Below are the code and all the weights of a small trained network. Each question names an input and a class and asks about switching units off, where a switched-off unit gives its printed mean instead of its output.

import numpy as np


def w(rows, s, z=0):
    codes = np.array(rows[::2]) - 128.0
    scale = np.full(codes.shape[1], s)
    scale[-1] = z or s
    return codes * scale


def norm(h):
    return h / np.sqrt((h * h).mean(-1, keepdims=True) + 1e-5)


def f(y):
    return np.maximum(y, 0)


def log_softmax(a):
    a = a - a.max(-1, keepdims=True)
    return a - np.log(np.exp(a).sum(-1, keepdims=True))


def net(x, mask):
    res = np.array(x, float).reshape(1, 5) / 4 @ E
    u = 0
    for l in range(3):
        y = f(norm(res) @ A[l][:, :-1].T + A[l][:, -1])
        res = res + np.where(mask[u : u + 5], y, B[l][:, -1]) @ B[l][:, :-1]
        u += 5
    return log_softmax(norm(res)[-1] @ U[:, :-1].T + U[:, -1])


A, B = {}, {}
E = w([
[101,88,72,226],'x0',
[129,3,79,95],'x1',
[128,130,125,128],'x2',
[8,136,94,97],'x3',
[126,127,135,126],'x4',
],0.005)
A[0] = w([
[109,129,119,110,19],'0.n1',
[162,86,120,72,74],'0.n2',
[164,167,123,8,7],'0.n3',
[105,197,133,105,98],'0.n4',
[90,86,124,94,148],'0.n5',
],0.012,0.0015)
B[0] = w([
[116,136,126,77,149],'0.n1',
[194,72,57,60,208],'0.n2',
[16,32,253,255,255],'0.n3',
[220,149,32,18,229],'0.n4',
[114,151,44,58,220],'0.n5',
],0.0071,0.0046)
A[1] = w([
[96,107,73,251,149],'1.n1',
[156,234,161,153,160],'1.n2',
[39,145,104,157,82],'1.n3',
[223,99,161,202,2],'1.n4',
[85,110,211,126,210],'1.n5',
],0.012,0.0008)
B[1] = w([
[169,202,71,219,246],'1.n1',
[141,1,87,110,230],'1.n2',
[185,185,176,72,209],'1.n3',
[94,208,133,19,254],'1.n4',
[114,150,111,204,213],'1.n5',
],0.013,0.0048)
A[2] = w([
[113,54,97,123,160],'2.n1',
[69,88,251,142,100],'2.n2',
[104,166,154,131,7],'2.n3',
[114,214,169,32,175],'2.n4',
[148,162,121,183,102],'2.n5',
],0.015,0.0014)
B[2] = w([
[184,114,119,155,209],'2.n1',
[138,249,85,160,186],'2.n2',
[152,116,110,117,149],'2.n3',
[67,87,190,131,255],'2.n4',
[107,146,155,136,173],'2.n5',
],0.021,0.0088)
U = w([
[103,248,126,167,79],'0',
[63,122,184,85,255],'1',
[176,87,100,108,24],'2',
],0.012,0.00098)

Each question gives the input, the list of numbers given to net, and the class t.
The units are the neurons (one row each of A and B). Each row of codes is followed by its name. A weight is (code - 128) times the scale printed after its matrix; where a second scale follows, it is the last column's (A, B and U).
mask holds one flag per neuron, layer by layer. A switched-off neuron (its flag False) gives its mean, the last column of its row in B, instead of its output. The means were averaged over made-up inputs and are rounded, as every weight is.
A unit's drop is (log p(t) with every unit on - log p(t) with that unit switched off) / (log p(t) with every unit on - log p(t) with every unit switched off).
The circuit of an input: a set's keep is (log p(t) with only the set's units on - log p(t) with every unit switched off) / (log p(t) with every unit on - log p(t) with every unit switched off). Starting from the 12 units with the biggest drops (on a tie, the unit counted first), units are removed one at a time, each time the one whose removal leaves the highest keep (on an exact tie, the one counted first), for as long as the keep stays at least 0.8.
circuit, biggest first: the units of the circuit, biggest drop first
most important unit: the unit with the biggest drop
top k neurons: the k neurons with the biggest drops, biggest first
top k neurons in layer l: the k neurons of layer l with the biggest drops, biggest first
drop when u is switched off: that unit's drop, to one decimal
input [-8,4,0,-6,-6], class 0: top 2 neurons => (0.n3; 2.n2)
input [8,8,7,5,8], class 0: top 2 neurons in layer 1 => (1.n1; 1.n2)
input [-5,4,8,-1,-6], class 0: top 3 neurons => (0.n3; 2.n2; 1.n2)
input [-3,-3,5,-5,6], class 1: circuit, biggest first => (2.n4)
input [3,5,3,3,-7], class 2: circuit, biggest first => (2.n2; 2.n4)
input [4,-6,-5,3,-8], class 2: top 2 neurons => (1.n2; 0.n3)
input [3,4,-4,-8,-5], class 1: circuit, biggest first => (1.n4; 2.n4)
input [5,-2,0,8,8], class 1: top 2 neurons in layer 1 => (1.n3; 1.n5)
input [-6,6,0,-6,8], class 0: top 2 neurons => (0.n3; 0.n4)
input [4,-8,1,-7,6], class 2: top 3 neurons => (0.n3; 1.n2; 1.n3)
input [-7,6,-3,6,-4], class 0: top 3 neurons => (0.n3; 2.n2; 0.n4)
input [6,-7,3,-5,-6], class 2: top 4 neurons => (1.n2; 0.n3; 2.n4; 2.n2)
input [4,-2,-1,5,1], class 1: top 2 neurons => (0.n3; 1.n3)
input [-8,6,4,8,2], class 0: top 4 neurons => (0.n3; 2.n2; 1.n1; 1.n4)
input [-2,-6,6,-8,7], class 1: most important unit => 1.n4
input [5,2,-5,-6,-7], class 1: top 3 neurons => (1.n4; 0.n3; 2.n4)
input [-3,-6,4,-2,3], class 2: top 2 neurons => (1.n2; 0.n4)
input [-5,7,8,5,1], class 2: top 2 neurons => (0.n2; 1.n4)
input [8,6,-5,-1,-5], class 0: top 2 neurons in layer 0 => (0.n4; 0.n2)
input [-3,-8,7,5,-6], class 2: top 3 neurons => (1.n2; 0.n4; 1.n4)
input [-2,3,6,1,5], class 2: most important unit => 0.n2
input [-8,8,-1,8,0], class 0: top 2 neurons => (0.n4; 0.n3)
input [-3,5,-6,-6,0], class 1: top 2 neurons in layer 1 => (1.n4; 1.n2)
input [-1,3,-1,2,-3], class 2: top 2 neurons in layer 1 => (1.n4; 1.n3)
input [-1,-4,-7,-1,-7], class 2: drop when 1.n2 is switched off => 0.1
input [1,-5,-6,0,7], class 2: drop when 1.n2 is switched off => 0.2
input [7,5,2,-4,1], class 0: most important unit => 1.n1
